Here is a tiny trained network, its code and every weight. The questions are about switching its units off for an input and a class, where a switched-off unit gives its printed mean instead of its output.

import numpy as np


def w(rows, s, z=0):
    codes = np.array(rows[::2]) - 128.0
    scale = np.full(codes.shape[1], s)
    scale[-1] = z or s
    return codes * scale


def f(y):
    return y / 2 * (1 + np.tanh(0.7978845608 * (y + 0.044715 * y**3)))


def log_softmax(a):
    a = a - a.max(-1, keepdims=True)
    return a - np.log(np.exp(a).sum(-1, keepdims=True))


def net(x, mask):
    res = np.array(x, float).reshape(1, 8) / 4 @ E
    y = f(res @ A[0][:, :-1].T + A[0][:, -1])
    res = res + np.where(mask, y, B[0][:, -1]) @ B[0][:, :-1]
    return log_softmax(res[-1] @ U[:, :-1].T + U[:, -1])


A, B = {}, {}
E = w([
[129,128,129],'x0',
[146,137,141],'x1',
[205,1,101],'x2',
[147,138,142],'x3',
[39,91,242],'x4',
[112,119,117],'x5',
[166,150,155],'x6',
[123,124,124],'x7',
],0.0091)
A[0] = w([
[187,8,133,216],'neuron 0',
[140,181,46,220],'neuron 1',
[95,86,184,165],'neuron 2',
[169,217,114,212],'neuron 3',
[70,215,115,255],'neuron 4',
[163,96,80,192],'neuron 5',
[74,151,188,169],'neuron 6',
[97,201,174,229],'neuron 7',
[146,88,8,213],'neuron 8',
],0.013,0.0065)
B[0] = w([
[200,161,230,249],'neuron 0',
[139,178,66,210],'neuron 1',
[107,29,248,191],'neuron 2',
[86,129,80,201],'neuron 3',
[85,130,76,235],'neuron 4',
[182,199,166,190],'neuron 5',
[68,82,134,204],'neuron 6',
[45,79,70,221],'neuron 7',
[184,169,128,227],'neuron 8',
],0.012)
U = w([
[136,155,57,255],'0',
[87,37,145,108],'1',
[194,169,154,85],'2',
[184,10,209,40],'3',
],0.013,0.0022)

Each question gives the input, the list of numbers given to net, and the class t.
The units are the neurons (one row each of A and B). Each row of codes is followed by its name. A weight is (code - 128) times the scale printed after its matrix; where a second scale follows, it is the last column's (A, B and U).
mask holds one flag per neuron, in row order. A switched-off neuron (its flag False) gives its mean, the last column of its row in B, instead of its output. The means were averaged over made-up inputs and are rounded, as every weight is.
A unit's drop is (log p(t) with every unit on - log p(t) with that unit switched off) / (log p(t) with every unit on - log p(t) with every unit switched off).
The circuit of an input: a set's keep is (log p(t) with only the set's units on - log p(t) with every unit switched off) / (log p(t) with every unit on - log p(t) with every unit switched off). Starting from all 9 units, units are removed one at a time, each time the one whose removal leaves the highest keep (on an exact tie, the one counted first), for as long as the keep stays at least 0.8.
circuit, biggest first: the units of the circuit, biggest drop first
top k neurons: the k neurons with the biggest drops, biggest first
drop when u is switched off: that unit's drop, to one decimal
input [4,6,-1,1,0,-2,7,5], class 0: circuit, biggest first	neuron 0
input [-5,-1,7,-3,0,-7,2,-2], class 2: top 2 neurons	neuron 5; neuron 2
input [5,7,-1,-4,1,0,0,4], class 1: circuit, biggest first	neuron 8; neuron 0
input [0,-1,8,2,0,-8,-2,7], class 2: circuit, biggest first	neuron 5; neuron 8
input [4,2,0,2,8,-4,7,-5], class 1: top 3 neurons	neuron 0; neuron 7; neuron 6
input [-3,6,-7,5,1,8,-2,-6], class 1: top 4 neurons	neuron 6; neuron 7; neuron 8; neuron 5
input [2,6,1,-5,-2,3,-4,-8], class 2: top 2 neurons	neuron 7; neuron 4
input [-3,1,-6,-3,-2,-1,7,-2], class 0: drop when neuron 2 is switched off	0.1
input [1,-3,2,8,-2,-3,-3,6], class 2: drop when neuron 1 is switched off	0.0
input [-2,8,4,-2,-1,-5,0,7], class 2: drop when neuron 2 is switched off	0.2
input [-4,6,-8,-8,2,-7,-6,4], class 1: drop when neuron 6 is switched off	0.1
